Where the symbols take the objects:
at | & @ + % ! ^
fj | jb rz rl bh none tm
zh | nz lg tb jr nh none
hz | dr bc lq tq jb gm
rz | zl ph dn fj none fg
zl | bc rh hh jb rz cr
bs | cm lq nj fq qg tq
dz | dt ff pf ms none rl
gm | tc jr hz lg lh none
tq | dg hz bs tb gl lg
cl | lj hr none lf mj fd
lz | pc bd hr fd cf bz
mj | cl rn none ft pf dt
bz | fp fq lz lq hh bc
ql | br qm none lj hr pc
bb | zr dg pp lm tb nz
tc | jl rd dr qj gm none
bd | mh nj qr lz hm fq
qj | rf tc dg nz lg none
lq | pb bz fd bs gh hz
fg | cr nm rz tm none none
qr | qm lf none hr tr bd
hh | bz nq cf gh dn zl
pn | ft pf none zz none ms
tm | lh fg fj zc none none
zc | pj tm bh nm none none
qp | none bl none dc cg zd
bt | none gn fm jz pp zr
bh | gl fj ht ph none zc
pp | bt cm mh fp fq bb
rl | gh dn dz ht none fj
tb | bb tq fq bc rh zh
gh | lq hh dt qg rl jb
gn | none dd zd bt cm ll
ld | jp pc lj sj fd pb
dc | none qp none br qm fm
dg | ll dr cm bb tq qj
gl | tq jb qg rh bh pj
dt | fd cf mj cn dz gh
lh | gm cr jb pj tm none
fd | ld lz cl nj dt lq
jl | none hd zj rf tc none
ph | rh bh fl rz none nm
rd | hd nz lm tc jr none
jb | hz zl gh gl fj lh
hd | none fz pr jl rd none
dn | hh fl ff rl none rz
hm | bd cn tr cf gt nq
fm | none zd dc hb mh bt
ms | cn dz pn gt none ht
br | none dc none bl ql hb
rf | none jl ll fz qj none
jr | rd zh bc gm cr none
pr | none zr jz zj lm hd
ft | lf mj none tr pn cn
pf | mj zf none pn none dz
nq | fq qg hm hh fl rh
jz | none bt hb dd fp pr
hb | none fm br jp pc jz
fl | nq ht gt dn none ph
zr | none ll bt pr bb fz
mh | fm sj qm pc bd pp
qm | dc cg none ql qr mh
nm | nh zc ph fg none none
ll | none zj gn zr dg rf
bc | lm tb bz hz zl jr
nh | zh pj rh cr nm none
hr | ql qr none cl rn lz
jp | none hb bl zd ld dd
bl | none br none qp lj jp
pj | lg lh gl nh zc none
cf | lz hm rn dt ff hh
gt | hm ms zz ff none fl
pb | dd fp ld cm lq dr
ff | cf gt zf dz none dn
zj | none pr dd ll dr jl
dr | zj lm pb dg hz tc
fp | jz pp pc pb bz lm
sj | zd ld cg mh nj cm
lm | pr bb fp dr bc rd
cn | nj dt ft hm ms qg
pc | hb mh ql ld lz fp
lj | bl ql none cg cl ld
qg | bs gh cn nq ht gl
nz | fz qj bb rd zh none
cg | qp lj none qm lf sj
zz | tr pn none zf none gt
tr | qr ft none rn zz hm
fq | pp bs bd bz nq tb
zf | rn zz none pf none ff
cr | jr nh zl lh fg none
dd | none jz jp gn pb zj
lg | qj gm tq zh pj none
lf | cg cl none qr ft nj
fz | none rf zr hd nz none
ht | qg rl ms fl none bh
rn | hr tr none mj zf cf
zd | none jp qp fm sj gn
rh | tb gl nq zl ph nh
nj | sj fd lf bd cn bs
cm | gn pb sj pp bs dg

In the rows, 76 stands for zero.

The rows follow the links: the fewer symbols apart two objects are, the more alike their rows tend to be.

Each row is also shifted at random along 11 hidden directions that mean nothing.

Each row, then its object:
91	67	75	78	75	77	83	78	69	68	75	69	66	64	84	97	59	97	84	69	104	73	64	84	74	64	76	64	90	72	66	76	64	79	82	82	70	69	60	55	60	65	83	66	56	81	71	84	78	55	74	75	72	79	90	69	88	73	76	78	74	68	85	64: sj
102	70	80	73	83	78	67	78	74	78	68	80	76	79	70	84	75	60	72	94	69	83	77	81	64	75	83	58	86	76	64	80	73	64	93	70	72	63	82	69	69	85	80	70	69	93	81	82	71	59	86	87	65	73	76	70	86	80	73	83	64	71	74	75: pb
71	76	87	71	80	77	67	79	55	83	85	65	70	79	73	71	57	103	64	75	82	79	81	91	61	63	52	67	82	70	78	71	73	82	91	104	79	73	47	73	71	81	80	88	67	75	59	98	89	77	73	82	83	86	88	82	79	84	73	75	84	73	72	76: fj
85	80	74	82	82	63	72	70	73	79	67	82	76	72	65	74	61	75	90	74	89	80	80	87	65	94	74	71	58	80	67	86	81	64	99	81	67	60	72	84	65	84	69	92	76	80	62	74	72	81	81	81	72	78	68	64	76	76	81	76	85	77	80	81: pr
88	74	79	70	75	85	69	56	63	76	74	84	76	69	70	72	60	59	75	90	69	82	84	68	64	82	58	76	57	96	79	77	96	85	87	66	88	79	83	91	86	81	75	83	87	88	69	66	83	105	80	84	82	86	72	86	68	67	80	67	85	74	80	84: jr
86	71	77	74	73	93	67	78	76	70	72	58	75	77	81	91	84	88	79	81	80	69	65	73	60	57	72	78	78	83	81	66	71	83	81	94	75	86	53	90	83	73	79	73	79	74	61	86	83	73	67	90	85	82	73	74	69	81	73	89	81	80	82	77: rl
96	72	78	72	73	71	92	85	85	75	82	81	74	73	72	63	68	75	75	62	82	86	73	88	107	84	76	73	90	74	66	78	70	82	56	69	75	65	84	73	74	69	78	62	72	72	96	76	72	84	76	47	80	75	81	83	80	67	83	60	75	69	76	74: gn
66	79	72	72	83	66	90	85	87	84	76	81	71	73	70	61	86	75	57	66	80	71	76	84	95	69	75	82	87	76	69	84	73	77	66	76	71	70	69	70	76	74	81	68	75	62	95	80	61	74	80	64	78	69	71	95	87	87	81	74	72	65	75	68: zd
60	59	63	74	68	79	82	72	89	70	56	76	71	62	60	69	81	68	61	74	87	64	76	81	82	67	68	85	53	88	72	77	73	69	82	87	64	84	62	98	77	74	85	72	88	78	66	76	62	83	87	87	81	71	76	90	80	74	93	78	84	71	93	75: ll
30	79	67	78	88	57	64	67	64	87	75	87	69	77	78	95	66	75	93	86	76	74	78	75	56	94	97	65	89	68	67	88	83	79	105	68	76	62	81	53	65	85	67	82	68	84	71	77	71	68	82	88	63	73	64	54	80	68	58	86	68	73	67	71: ql
46	60	65	73	64	76	75	74	83	75	71	89	70	70	64	69	60	74	74	77	74	75	85	77	97	100	83	76	68	65	76	78	75	74	75	73	71	79	86	83	76	78	80	80	78	79	69	67	65	84	79	69	77	85	92	70	66	55	85	63	83	83	88	71: fz
90	80	81	77	70	74	64	80	74	91	86	65	77	82	82	65	65	109	77	59	96	79	78	96	78	81	78	81	88	60	84	77	71	91	75	93	69	71	60	80	67	76	79	95	77	63	56	92	86	78	73	57	92	91	84	56	69	76	82	71	90	84	73	79: zl
46	78	77	78	80	77	85	82	73	84	79	77	81	70	77	72	79	81	77	59	77	66	73	68	81	78	63	80	64	82	74	71	73	78	75	86	83	86	67	69	80	72	66	73	82	63	81	76	76	80	72	82	73	70	76	92	82	78	70	80	70	76	75	66: ft
71	89	84	85	77	69	64	76	81	83	74	71	89	89	83	79	81	77	82	77	83	80	80	84	54	71	84	77	73	66	81	72	71	61	93	81	70	66	75	85	67	81	82	96	77	80	59	79	86	58	79	80	77	78	72	63	79	90	82	83	74	80	71	95: fg
100	76	78	78	76	75	84	79	60	90	83	78	67	65	76	60	40	95	73	83	89	76	82	81	74	99	71	71	59	55	81	79	76	70	92	80	80	74	77	68	68	76	75	97	71	68	59	85	82	73	74	63	70	84	102	81	69	82	85	62	87	81	83	68: tb
87	63	68	66	74	83	63	84	79	95	74	80	77	72	68	66	80	80	59	78	80	75	76	81	85	81	88	72	91	68	62	78	68	76	81	74	70	69	78	72	64	81	84	75	81	76	77	86	61	61	89	73	77	81	78	85	77	90	83	75	77	78	85	64: zj
51	72	63	68	67	88	55	71	87	89	68	73	84	82	76	77	97	71	70	97	66	72	76	64	69	81	98	86	79	71	83	65	80	76	86	69	69	89	86	93	81	77	82	81	94	74	65	74	69	69	81	84	81	85	69	72	58	87	81	83	77	93	84	79: cr
61	71	79	72	82	78	83	83	66	70	68	69	65	72	67	66	59	80	66	100	71	78	76	80	62	77	65	65	62	71	73	69	76	68	96	83	81	77	65	79	81	74	78	80	75	73	74	93	76	73	76	78	72	77	81	91	71	91	83	72	81	77	82	73: tq
81	86	74	81	71	83	80	91	83	90	79	66	77	83	91	70	83	84	77	86	68	73	78	63	78	92	106	81	82	52	87	70	71	75	78	69	74	88	87	72	86	68	71	87	86	57	81	83	77	62	63	62	74	72	80	72	65	86	74	83	70	89	71	73: gt
52	76	78	76	69	63	75	69	94	70	84	83	79	84	76	76	86	81	61	66	86	76	82	90	85	48	72	93	85	69	85	78	72	68	57	83	68	77	72	77	62	77	95	75	57	87	65	65	79	71	87	76	81	82	85	70	84	74	86	65	82	71	77	87: zh
120	96	92	84	75	73	75	65	76	75	81	72	79	86	84	75	73	73	79	60	92	78	82	86	64	63	74	83	84	80	90	81	80	81	71	79	78	67	65	88	81	72	82	86	86	75	71	76	93	84	70	72	91	74	68	71	91	74	78	79	77	61	58	101: dn
60	54	62	64	68	92	59	82	73	89	69	84	78	66	58	55	72	76	49	83	59	70	92	72	95	91	66	74	54	69	72	73	66	67	81	91	68	83	75	84	75	93	84	86	86	77	65	82	60	82	86	84	80	86	97	88	69	75	81	72	83	87	90	57: tc
64	80	77	76	75	85	84	86	66	68	80	65	62	73	81	71	82	93	62	85	69	66	77	69	73	53	69	83	85	75	87	83	76	87	66	86	77	84	54	76	88	69	79	74	80	56	84	97	78	80	62	75	87	71	78	87	71	82	72	81	78	64	71	68: pn
109	76	79	74	82	74	78	70	70	74	65	83	78	70	70	78	63	58	81	78	78	84	79	84	70	82	79	60	80	85	62	82	78	70	88	70	76	57	80	78	72	81	76	75	76	88	83	78	72	76	85	76	76	71	68	73	91	67	79	75	71	64	75	84: dd
80	86	74	79	77	68	80	72	82	85	80	85	74	88	79	67	82	71	71	64	63	77	95	78	94	88	91	81	90	65	83	92	76	80	59	71	74	70	87	71	81	85	72	80	79	73	87	76	75	89	73	66	81	69	71	64	81	56	68	74	71	69	53	81: lz
53	70	63	79	71	77	76	68	73	74	77	80	66	66	85	98	73	90	82	73	86	62	72	65	79	72	86	81	86	75	78	78	77	86	76	75	75	86	72	59	70	67	75	71	69	79	67	68	72	67	72	88	75	76	86	67	73	64	66	81	76	72	82	61: qr
61	81	70	74	89	81	66	73	63	88	79	75	79	77	84	84	94	75	84	91	62	69	70	55	58	86	77	84	70	89	77	71	91	90	91	69	91	91	79	71	88	78	63	76	86	69	72	70	75	83	78	96	63	79	58	81	61	91	58	87	75	95	77	67: cf
80	71	77	61	69	75	80	67	77	74	76	69	78	68	82	82	81	77	73	76	98	79	54	87	67	49	81	80	104	96	72	70	87	98	72	60	75	66	74	81	73	60	89	57	81	76	80	76	76	73	85	66	87	83	57	94	76	95	93	70	88	71	89	85: rf
84	78	85	75	78	83	76	85	80	70	89	75	82	86	84	80	97	78	73	65	66	76	73	72	92	53	69	80	95	81	77	79	69	85	39	76	77	76	76	66	78	81	75	57	66	77	101	76	81	78	71	78	81	73	73	76	80	72	63	76	67	68	65	69: mj
93	66	72	71	75	94	66	93	74	73	74	66	76	86	70	79	89	82	71	94	58	81	66	73	79	72	86	71	90	70	72	71	67	78	72	82	69	76	72	82	84	81	76	67	79	72	84	97	69	67	75	74	77	80	72	70	62	86	73	80	72	82	82	70: lq
79	78	87	81	77	85	81	84	78	78	77	69	89	83	76	67	76	74	77	71	70	76	77	72	75	84	58	75	47	74	79	61	67	62	78	87	84	88	75	87	81	77	72	81	79	76	71	74	85	74	73	80	68	72	90	89	78	83	80	76	72	90	76	79: bh

From each start, follow one symbol. Which object do you reach?
Answer with the object's name.
94	79	85	85	79	77	93	86	84	63	67	77	70	77	70	73	74	74	61	78	77	73	83	84	71	56	59	72	56	69	76	78	61	46	80	94	72	77	60	78	75	74	84	77	65	78	75	84	79	63	77	82	72	67	94	88	91	83	86	78	70	65	79	84
% fq
65	79	67	76	72	65	80	66	79	83	70	78	57	73	80	80	65	79	69	85	93	69	84	80	66	81	97	83	92	64	87	76	83	88	91	67	76	81	74	71	74	63	84	79	78	71	62	72	76	72	79	70	76	75	77	71	79	70	82	78	82	71	75	81
@ bs
68	63	74	71	78	75	81	81	68	80	76	76	74	68	70	73	62	83	67	77	86	78	70	87	77	75	61	69	70	76	65	69	74	76	86	84	78	75	67	72	67	75	80	70	69	76	75	79	71	75	85	76	69	83	87	94	77	89	84	68	83	77	93	65
@ dr
86	80	81	83	75	66	96	86	74	60	67	69	61	70	67	68	53	82	79	73	90	84	79	98	75	79	70	66	67	69	70	84	70	68	86	88	71	61	62	84	77	71	75	83	72	69	80	97	77	73	70	56	79	69	82	74	83	73	86	72	79	61	78	85
& gn
95	78	69	82	72	76	90	81	87	65	80	82	68	72	78	77	83	83	73	76	80	71	76	71	92	68	79	86	78	69	83	86	74	75	61	69	71	82	80	70	76	72	76	72	65	69	84	73	70	71	70	69	76	75	82	73	66	74	78	72	80	71	83	66
^ pp
82	91	76	83	80	74	84	81	75	77	78	67	82	78	93	87	90	76	97	85	77	72	59	59	62	79	86	84	70	83	82	65	86	79	81	59	88	88	88	73	83	64	63	74	82	65	79	69	80	68	66	75	64	71	64	75	63	96	73	82	71	94	79	77
% cf
79	72	77	79	88	78	71	87	62	71	81	65	72	76	71	84	81	103	76	71	79	70	64	83	66	53	56	68	78	83	68	82	71	82	80	104	74	72	43	70	73	79	71	71	63	67	72	98	76	74	71	89	79	79	67	76	69	87	67	82	82	72	80	57
! dt
85	81	84	78	78	77	75	71	72	94	85	81	91	76	83	64	65	72	75	74	82	77	80	72	71	94	75	77	60	74	81	67	82	70	87	67	83	79	92	75	70	75	74	88	85	77	67	61	86	73	84	72	68	81	84	94	81	91	84	66	77	87	75	79
% cr
56	66	62	57	82	72	74	72	73	91	76	79	69	67	68	67	88	79	57	65	78	69	68	79	87	73	74	76	100	90	64	81	83	105	70	76	76	73	66	69	77	75	76	61	85	64	89	79	59	92	88	74	83	79	57	95	80	81	72	77	81	70	74	61
+ bl
99	90	82	71	83	67	71	66	73	79	77	69	81	74	75	73	82	81	71	84	93	82	62	91	45	45	66	81	73	94	76	88	90	79	91	74	71	62	62	90	70	79	81	86	79	72	71	84	77	76	81	81	81	85	48	85	71	113	93	79	93	67	85	91
% tc
62	77	75	74	89	67	76	82	65	80	71	75	73	79	69	76	71	79	83	72	73	78	73	84	74	90	77	62	80	75	61	85	74	76	91	85	73	59	64	68	73	81	67	79	76	72	82	91	70	77	77	75	70	71	65	69	81	76	67	82	73	74	72	71
+ lj
45	51	51	65	70	82	65	71	77	68	73	79	63	67	70	92	80	83	85	86	68	71	68	64	92	87	90	80	92	85	68	79	89	103	71	70	71	83	72	72	82	76	72	61	75	75	76	72	59	93	77	76	83	85	70	58	50	53	65	79	89	88	88	56
^ jz
65	72	83	71	81	69	78	73	74	77	76	77	85	72	73	72	68	72	78	70	88	86	68	87	71	74	66	69	71	84	69	68	74	72	82	72	76	68	75	81	66	71	81	77	73	82	76	73	80	76	85	73	72	82	77	85	84	89	87	67	79	79	81	81
@ tc
78	86	72	79	78	62	87	55	86	68	62	83	63	69	73	82	67	57	77	91	87	76	84	79	61	74	89	80	76	81	82	86	91	72	97	59	75	70	80	82	81	69	78	79	83	78	72	67	71	79	82	77	73	63	63	71	84	72	89	81	76	61	77	96
^ bb
56	72	60	71	68	75	73	69	71	82	74	72	59	61	88	96	74	89	81	88	91	68	61	67	70	76	108	78	115	73	77	76	83	105	86	57	75	75	75	55	71	58	78	65	75	72	75	79	67	62	76	72	77	79	68	68	71	74	72	85	79	72	83	64
! qr
83	87	85	79	83	68	87	80	85	93	74	80	87	77	86	74	88	61	71	62	87	70	75	79	78	78	89	73	89	67	69	69	66	64	79	65	79	73	84	56	62	68	78	67	74	81	86	66	76	50	84	76	62	60	76	93	106	89	79	83	54	70	68	80
! cn
